Here is a tiny trained network, its code and every weight. The questions are about switching its units off for an input and a class, where a switched-off unit gives its printed mean instead of its output.

import numpy as np


def w(rows, s, z=0):
    codes = np.array(rows[::2]) - 128.0
    scale = np.full(codes.shape[1], s)
    scale[-1] = z or s
    return codes * scale


def norm(h):
    return h / np.sqrt((h * h).mean(-1, keepdims=True) + 1e-5)


def f(y):
    return np.maximum(y, 0)


def log_softmax(a):
    a = a - a.max(-1, keepdims=True)
    return a - np.log(np.exp(a).sum(-1, keepdims=True))


def net(x, mask):
    res = np.array(x, float).reshape(1, 7) / 4 @ E
    u = 0
    for l in range(2):
        y = f(norm(res) @ A[l][:, :-1].T + A[l][:, -1])
        res = res + np.where(mask[u : u + 13], y, B[l][:, -1]) @ B[l][:, :-1]
        u += 13
    return log_softmax(norm(res)[-1] @ U[:, :-1].T + U[:, -1])


A, B = {}, {}
E = w([
[99,156,207,69,158,212,110,31,151],'x0',
[78,141,145,153,80,138,38,172,165],'x1',
[114,156,174,172,133,141,57,109,51],'x2',
[61,125,161,131,105,83,101,79,122],'x3',
[101,107,140,100,120,175,123,128,92],'x4',
[169,104,119,168,230,45,89,226,76],'x5',
[114,246,129,161,130,163,80,129,164],'x6',
],0.014)
A[0] = w([
[85,89,134,119,141,134,129,133,71,46],'0.n0',
[117,144,113,128,190,23,171,133,105,63],'0.n1',
[37,172,149,124,133,154,28,135,155,106],'0.n2',
[138,99,135,138,100,49,115,136,130,10],'0.n3',
[117,160,131,142,127,93,90,140,88,9],'0.n4',
[153,119,128,127,142,96,124,141,117,56],'0.n5',
[164,97,152,138,154,128,88,130,114,36],'0.n6',
[143,134,123,136,142,97,81,170,98,28],'0.n7',
[172,163,152,143,182,142,85,92,134,8],'0.n8',
[111,73,132,118,142,100,113,146,63,1],'0.n9',
[88,85,149,127,116,20,71,132,169,103],'0.n10',
[121,147,152,124,252,112,75,117,95,39],'0.n11',
[113,137,157,145,84,112,97,31,59,212],'0.n12',
],0.034,0.0074)
B[0] = w([
[135,15,124,165,177,187,232,143,106,169],'0.n0',
[174,151,81,59,32,33,224,93,126,223],'0.n1',
[148,247,135,134,10,227,56,90,46,250],'0.n2',
[117,31,82,78,130,125,91,161,232,182],'0.n3',
[151,214,105,35,146,211,91,152,25,170],'0.n4',
[136,141,138,162,66,102,135,135,109,168],'0.n5',
[90,126,161,221,215,79,141,117,91,165],'0.n6',
[202,166,178,118,149,170,31,216,173,194],'0.n7',
[177,203,106,1,127,115,168,180,193,173],'0.n8',
[100,21,59,153,185,150,177,161,61,195],'0.n9',
[141,37,74,254,64,44,143,21,105,213],'0.n10',
[37,158,211,174,251,113,150,233,173,221],'0.n11',
[148,118,58,85,40,130,97,4,74,241],'0.n12',
],0.026,0.022)
A[1] = w([
[122,141,115,80,90,254,133,79,129,160],'1.n0',
[108,109,114,78,108,216,120,112,100,73],'1.n1',
[122,137,138,124,102,138,72,80,86,108],'1.n2',
[150,138,140,116,51,216,96,52,150,136],'1.n3',
[60,98,118,129,148,89,128,74,140,79],'1.n4',
[75,95,190,82,117,213,208,9,204,220],'1.n5',
[113,137,131,113,133,172,100,57,114,66],'1.n6',
[101,159,118,146,66,145,100,143,191,137],'1.n7',
[136,101,121,94,93,201,127,142,173,155],'1.n8',
[89,148,98,127,155,134,123,75,103,31],'1.n9',
[119,53,147,132,179,167,128,172,113,2],'1.n10',
[139,124,91,81,98,150,104,134,124,161],'1.n11',
[95,118,180,162,185,177,135,47,161,107],'1.n12',
],0.03,0.0063)
B[1] = w([
[123,111,153,131,118,198,141,89,96,242],'1.n0',
[119,140,207,179,80,107,160,110,46,191],'1.n1',
[77,154,153,139,139,187,170,65,168,197],'1.n2',
[94,79,120,86,176,206,82,80,118,251],'1.n3',
[216,108,102,38,192,159,91,96,201,149],'1.n4',
[143,252,162,90,38,186,72,119,47,193],'1.n5',
[128,188,145,183,69,152,143,125,117,182],'1.n6',
[126,108,169,169,146,92,112,123,71,172],'1.n7',
[166,124,74,185,213,131,140,110,101,168],'1.n8',
[164,180,124,148,24,88,130,147,104,152],'1.n9',
[131,210,143,246,148,93,101,144,66,154],'1.n10',
[139,131,136,177,197,111,165,55,103,192],'1.n11',
[188,159,133,109,73,147,75,110,70,136],'1.n12',
],0.028,0.03)
U = w([
[120,83,132,211,204,115,185,210,73,66],'0',
[96,37,104,141,89,120,27,82,254,2],'1',
[178,22,40,119,99,42,208,109,144,170],'2',
[133,232,201,40,170,134,135,219,201,113],'3',
[131,175,149,124,83,233,81,31,77,190],'4',
],0.014,0.0062)

Each question gives the input, the list of numbers given to net, and the class t.
The units are the neurons (one row each of A and B). Each row of codes is followed by its name. A weight is (code - 128) times the scale printed after its matrix; where a second scale follows, it is the last column's (A, B and U).
mask holds one flag per neuron, layer by layer. A switched-off neuron (its flag False) gives its mean, the last column of its row in B, instead of its output. The means were averaged over made-up inputs and are rounded, as every weight is.
A unit's drop is (log p(t) with every unit on - log p(t) with that unit switched off) / (log p(t) with every unit on - log p(t) with every unit switched off).
The circuit of an input: a set's keep is (log p(t) with only the set's units on - log p(t) with every unit switched off) / (log p(t) with every unit on - log p(t) with every unit switched off). Starting from the 12 units with the biggest drops (on a tie, the unit counted first), units are removed one at a time, each time the one whose removal leaves the highest keep (on an exact tie, the one counted first), for as long as the keep stays at least 0.8.
circuit, biggest first: the units of the circuit, biggest drop first
unit that matters most: the unit with the biggest drop
k most important neurons: the k neurons with the biggest drops, biggest first
k most important neurons of layer l: the k neurons of layer l with the biggest drops, biggest first
drop of u: that unit's drop, to one decimal
input [-1,6,2,5,-2,8,-4], class 0: 3 most important neurons -> (0.n11, 0.n7, 0.n12)
input [1,8,7,-8,-1,8,-2], class 3: most important neuron -> (0.n7)
input [7,6,7,-8,-3,6,3], class 3: circuit, biggest first -> (0.n11, 0.n8)
input [-4,1,5,3,-1,8,4], class 0: circuit, biggest first -> (1.n5, 0.n11)
input [7,-8,2,-1,8,2,3], class 3: circuit, biggest first -> (0.n11, 0.n8, 0.n10)
input [6,1,-5,-6,-3,4,-8], class 2: 2 most important neurons of layer 0 -> (0.n7, 0.n11)
input [8,7,2,0,-6,8,3], class 3: 2 most important neurons -> (0.n11, 0.n8)
input [-6,7,-6,-8,3,-1,4], class 0: 2 most important neurons -> (0.n2, 0.n12)
input [-5,0,-6,-7,-6,-4,-5], class 2: 2 most important neurons -> (0.n2, 0.n12)
input [3,-5,-1,-8,-4,1,-1], class 3: 2 most important neurons -> (0.n2, 0.n10)
input [0,1,1,-1,-2,-1,-2], class 1: 3 most important neurons -> (0.n2, 0.n10, 0.n3)
input [1,-4,-1,-8,-2,0,-5], class 2: 2 most important neurons of layer 0 -> (0.n2, 0.n12)
input [3,1,-3,7,-1,8,-1], class 2: 2 most important neurons of layer 0 -> (0.n10, 0.n1)
input [-7,-3,1,6,6,5,0], class 2: unit that matters most -> 0.n1
input [-5,-5,1,-3,6,-5,-6], class 0: 2 most important neurons of layer 0 -> (0.n2, 0.n12)
input [7,-8,5,-6,2,1,7], class 3: 2 most important neurons of layer 0 -> (0.n11, 0.n8)
input [-8,-1,8,1,-4,4,2], class 0: drop of 0.n7 -> 0.4
input [2,5,-8,-8,8,5,-5], class 0: drop of 0.n2 -> 0.2
input [7,0,-4,2,8,8,4], class 3: drop of 0.n11 -> 0.6
input [-5,6,-7,7,1,-6,-3], class 1: unit that matters most -> 0.n10
